Below is a small trained network, with its code and all its weights. Each question gives an input and a target symbol and asks what happens when units are switched off, that is, made to give their printed mean instead of their output.

import numpy as np


def w(rows, s, z=0):
    codes = np.array(rows[::2]) - 128.0
    scale = np.full(codes.shape[1], s)
    scale[-1] = z or s
    return codes * scale


def f(y):
    return y / 2 * (1 + np.tanh(0.7978845608 * (y + 0.044715 * y**3)))


def softmax(a):
    e = np.exp(a - a.max(-1, keepdims=True))
    return e / e.sum(-1, keepdims=True)


def log_softmax(a):
    a = a - a.max(-1, keepdims=True)
    return a - np.log(np.exp(a).sum(-1, keepdims=True))


def net(x, mask):
    ids = ['αγδλμτφ'.index(c) for c in x.split()]
    T = len(ids)
    res = E[ids] + P[:T]
    u = 0
    for l in range(3):
        r = res
        for j in range(2):
            rows = slice(3 * j, 3 * j + 3)
            q, k, v = (r @ M[l][rows].T for M in (Q, K, V))
            z = softmax(np.where(np.tri(T) > 0, q @ k.T / 3**0.5, -1e9)) @ v
            o = O[l][rows]
            res = res + np.where(mask[u + j], z, o[:, -1]) @ o[:, :-1]
        u += 2
        y = f(res @ A[l][:, :-1].T + A[l][:, -1])
        res = res + np.where(mask[u : u + 8], y, B[l][:, -1]) @ B[l][:, :-1]
        u += 8
    return log_softmax(res[-1] @ U[:, :-1].T + U[:, -1])


Q, K, V, O, A, B = {}, {}, {}, {}, {}, {}
E = w([
[130,191,83,133,146],'α',
[90,148,77,108,147],'γ',
[118,134,93,126,159],'δ',
[88,110,186,30,200],'λ',
[71,136,67,66,167],'μ',
[251,164,67,203,196],'τ',
[108,250,30,69,192],'φ',
],0.014)
P = w([
[163,69,117,149,33],'0',
[115,221,79,198,151],'1',
[148,98,107,101,181],'2',
[184,149,177,118,81],'3',
[39,246,189,140,189],'4',
[180,92,80,105,246],'5',
[167,165,153,109,87],'6',
],0.013)
Q[0] = w([
[123,22,87,156,116],'L0H0',
[114,106,190,158,105],'L0H0',
[163,254,139,109,116],'L0H0',
[142,140,52,181,239],'L0H1',
[139,25,91,56,136],'L0H1',
[134,165,158,111,43],'L0H1',
],0.0097)
K[0] = w([
[80,45,138,98,69],'L0H0',
[26,139,107,169,117],'L0H0',
[133,254,75,36,172],'L0H0',
[172,120,114,160,38],'L0H1',
[108,96,147,151,54],'L0H1',
[156,214,132,136,214],'L0H1',
],0.0074)
V[0] = w([
[101,126,132,129,254],'L0H0',
[97,115,79,115,126],'L0H0',
[150,112,93,100,123],'L0H0',
[196,177,57,88,150],'L0H1',
[103,180,235,87,78],'L0H1',
[136,200,121,143,40],'L0H1',
],0.0098)
O[0] = w([
[103,22,209,149,104,203],'L0H0',
[114,27,72,140,37,130],'L0H0',
[124,118,118,53,78,145],'L0H0',
[168,3,76,16,142,255],'L0H1',
[179,185,67,143,133,1],'L0H1',
[12,68,42,214,200,166],'L0H1',
],0.0059,0.0094)
A[0] = w([
[160,135,135,136,173,165],'L0N0',
[236,130,74,146,19,161],'L0N1',
[126,95,143,90,125,143],'L0N2',
[172,240,162,239,42,3],'L0N3',
[225,92,110,52,139,127],'L0N4',
[47,205,147,103,208,92],'L0N5',
[120,253,234,172,154,97],'L0N6',
[130,42,210,116,151,168],'L0N7',
],0.0075,0.0053)
B[0] = w([
[67,161,76,173,167,180],'L0N0',
[62,75,174,90,196,180],'L0N1',
[208,117,133,133,102,172],'L0N2',
[94,167,154,70,106,121],'L0N3',
[164,65,102,76,110,254],'L0N4',
[80,86,199,174,90,153],'L0N5',
[142,93,2,119,47,127],'L0N6',
[143,66,181,203,178,235],'L0N7',
],0.008,0.0073)
Q[1] = w([
[159,157,38,170,135],'L1H0',
[70,140,254,112,119],'L1H0',
[119,148,99,210,109],'L1H0',
[100,93,65,161,184],'L1H1',
[217,102,96,136,98],'L1H1',
[52,137,19,76,155],'L1H1',
],0.0096)
K[1] = w([
[188,86,67,120,118],'L1H0',
[54,113,225,112,211],'L1H0',
[219,129,106,254,154],'L1H0',
[91,98,111,125,50],'L1H1',
[195,80,65,121,163],'L1H1',
[78,129,69,56,95],'L1H1',
],0.0082)
V[1] = w([
[237,235,133,138,238],'L1H0',
[48,106,190,145,130],'L1H0',
[37,101,81,37,50],'L1H0',
[142,98,168,54,21],'L1H1',
[124,103,105,254,141],'L1H1',
[103,81,66,37,6],'L1H1',
],0.0064)
O[1] = w([
[3,148,135,37,28,1],'L1H0',
[192,172,237,168,32,140],'L1H0',
[167,52,95,176,141,192],'L1H0',
[252,107,191,191,119,93],'L1H1',
[21,68,213,68,171,149],'L1H1',
[203,211,157,237,24,188],'L1H1',
],0.0047,0.0052)
A[1] = w([
[141,87,253,120,126,62],'L1N0',
[157,92,139,162,156,53],'L1N1',
[181,126,83,40,32,3],'L1N2',
[98,212,189,193,212,226],'L1N3',
[239,59,139,33,78,231],'L1N4',
[146,70,50,165,183,89],'L1N5',
[163,77,104,84,149,33],'L1N6',
[221,154,112,109,129,128],'L1N7',
],0.0079,0.0041)
B[1] = w([
[77,150,2,121,102,175],'L1N0',
[156,188,126,105,63,177],'L1N1',
[128,213,103,212,67,129],'L1N2',
[220,122,76,113,118,158],'L1N3',
[154,162,177,140,125,247],'L1N4',
[77,97,182,102,72,240],'L1N5',
[57,151,112,133,24,191],'L1N6',
[103,192,126,67,142,155],'L1N7',
],0.008,0.016)
Q[2] = w([
[110,124,2,176,56],'L2H0',
[115,231,134,27,95],'L2H0',
[80,131,107,251,51],'L2H0',
[144,154,101,42,173],'L2H1',
[168,166,224,208,76],'L2H1',
[149,67,71,210,155],'L2H1',
],0.0074)
K[2] = w([
[63,195,2,115,190],'L2H0',
[139,233,192,77,171],'L2H0',
[109,187,25,199,98],'L2H0',
[108,169,167,183,168],'L2H1',
[128,118,128,74,98],'L2H1',
[104,122,102,224,144],'L2H1',
],0.0077)
V[2] = w([
[188,100,28,77,163],'L2H0',
[218,53,209,72,141],'L2H0',
[100,178,161,158,156],'L2H0',
[94,138,135,113,96],'L2H1',
[130,100,38,253,169],'L2H1',
[32,83,184,121,133],'L2H1',
],0.0068)
O[2] = w([
[94,166,83,240,2,148],'L2H0',
[114,103,212,189,198,253],'L2H0',
[194,189,38,143,89,13],'L2H0',
[175,33,87,106,135,144],'L2H1',
[200,91,210,182,154,94],'L2H1',
[192,63,167,108,75,155],'L2H1',
],0.0068,0.0049)
A[2] = w([
[177,206,77,149,151,175],'L2N0',
[174,115,153,120,60,100],'L2N1',
[140,173,117,36,236,138],'L2N2',
[145,59,111,173,167,242],'L2N3',
[43,134,138,49,117,4],'L2N4',
[139,133,186,130,132,162],'L2N5',
[75,101,46,135,151,188],'L2N6',
[10,48,66,142,148,55],'L2N7',
],0.011,0.003)
B[2] = w([
[119,46,155,97,99,161],'L2N0',
[117,234,101,88,112,206],'L2N1',
[157,103,79,1,206,139],'L2N2',
[93,146,45,187,147,240],'L2N3',
[99,188,153,185,114,196],'L2N4',
[86,212,175,94,139,178],'L2N5',
[162,85,200,158,78,166],'L2N6',
[196,145,133,111,77,255],'L2N7',
],0.01,0.0097)
U = w([
[176,86,133,153,91,179],'α',
[70,189,98,199,120,134],'γ',
[89,150,114,145,140,178],'δ',
[163,119,132,84,133,139],'λ',
[216,200,194,166,128,77],'μ',
[2,115,164,118,95,167],'τ',
[103,176,78,116,83,4],'φ',
],0.0093,0.003)

Each question gives the input, a string of symbols that net reads in full, and the target symbol t.
The units are the heads (3 rows each of Q, K, V and O) and the neurons (one row each of A and B). Each row of codes is followed by its name. A weight is (code - 128) times the scale printed after its matrix; where a second scale follows, it is the last column's (O, A, B and U).
mask holds one flag per unit, layer by layer, with each layer's heads first. A switched-off unit (its flag False) gives its mean, the last column of its rows in O or B, instead of its output. The means were averaged over made-up inputs and are rounded, as every weight is.
A unit's drop is (log p(t) with every unit on - log p(t) with that unit switched off) / (log p(t) with every unit on - log p(t) with every unit switched off).
The circuit of an input: a set's keep is (log p(t) with only the set's units on - log p(t) with every unit switched off) / (log p(t) with every unit on - log p(t) with every unit switched off). Starting from the 12 units with the biggest drops (on a tie, the unit counted first), units are removed one at a time, each time the one whose removal leaves the highest keep (on an exact tie, the one counted first), for as long as the keep stays at least 0.8.
circuit, biggest first: the units of the circuit, biggest drop first
unit that matters most: the unit with the biggest drop
k most important neurons of layer l: the k neurons of layer l with the biggest drops, biggest first
which heads matter: for each layer, one digit per head in row order, 1 if its drop is at least 0.15 and else 0, layers parted by /
input μ γ τ, target μ: circuit, biggest first	(L1H1; L1N0; L0N0)
input τ λ τ μ τ, target δ: 4 most important neurons of layer 1	(L1N6; L1N5; L1N3; L1N7)
input τ τ τ τ μ μ μ, target μ: circuit, biggest first	(L1H0; L0N5)
input δ α μ φ α φ λ, target φ: which heads matter	10 / 00 / 01
input λ τ α, target λ: unit that matters most	L0H1
input τ τ α δ δ μ α, target μ: circuit, biggest first	(L1H0; L0H1; L1N5)
input α δ λ λ, target λ: circuit, biggest first	(L0H1; L2N2; L2H0)
input τ τ τ α τ τ, target τ: which heads matter	00 / 00 / 00
input γ α τ λ α φ, target γ: circuit, biggest first	(L0H1; L2N0)
input α φ α δ, target φ: which heads matter	11 / 00 / 10
input α φ λ μ α μ, target α: which heads matter	01 / 00 / 00
input μ φ α, target μ: 2 most important neurons of layer 1	(L1N0; L1N6)
input λ δ λ α τ, target α: which heads matter	01 / 10 / 10
input α α τ α δ, target α: unit that matters most	L1N0
input τ α δ τ γ, target α: which heads matter	00 / 00 / 00
input α μ τ τ φ μ, target α: 2 most important neurons of layer 1	(L1N4; L1N7)
input λ γ φ, target λ: 2 most important neurons of layer 2	(L2N2; L2N3)
input γ α τ τ τ δ, target γ: which heads matter	11 / 01 / 01
input φ τ λ, target φ: 2 most important neurons of layer 0	(L0N7; L0N4)
input γ α μ α γ τ, target γ: circuit, biggest first	(L2N3)
input α λ α λ, target λ: 3 most important neurons of layer 0	(L0N5; L0N2; L0N1)
input λ λ γ γ, target λ: which heads matter	01 / 01 / 11
input φ γ τ α μ α, target φ: which heads matter	11 / 11 / 10
input μ λ α α, target λ: which heads matter	00 / 01 / 01
input λ τ α τ φ, target α: which heads matter	10 / 00 / 00
input τ τ α λ λ α, target τ: which heads matter	01 / 00 / 10
input τ τ τ τ τ φ γ, target φ: 4 most important neurons of layer 0	(L0N4; L0N2; L0N0; L0N5)
input τ τ φ τ, target φ: 2 most important neurons of layer 0	(L0N7; L0N4)
input α τ μ δ α φ, target α: most important neuron of layer 2	(L2N7)
input α λ λ, target α: which heads matter	01 / 01 / 00
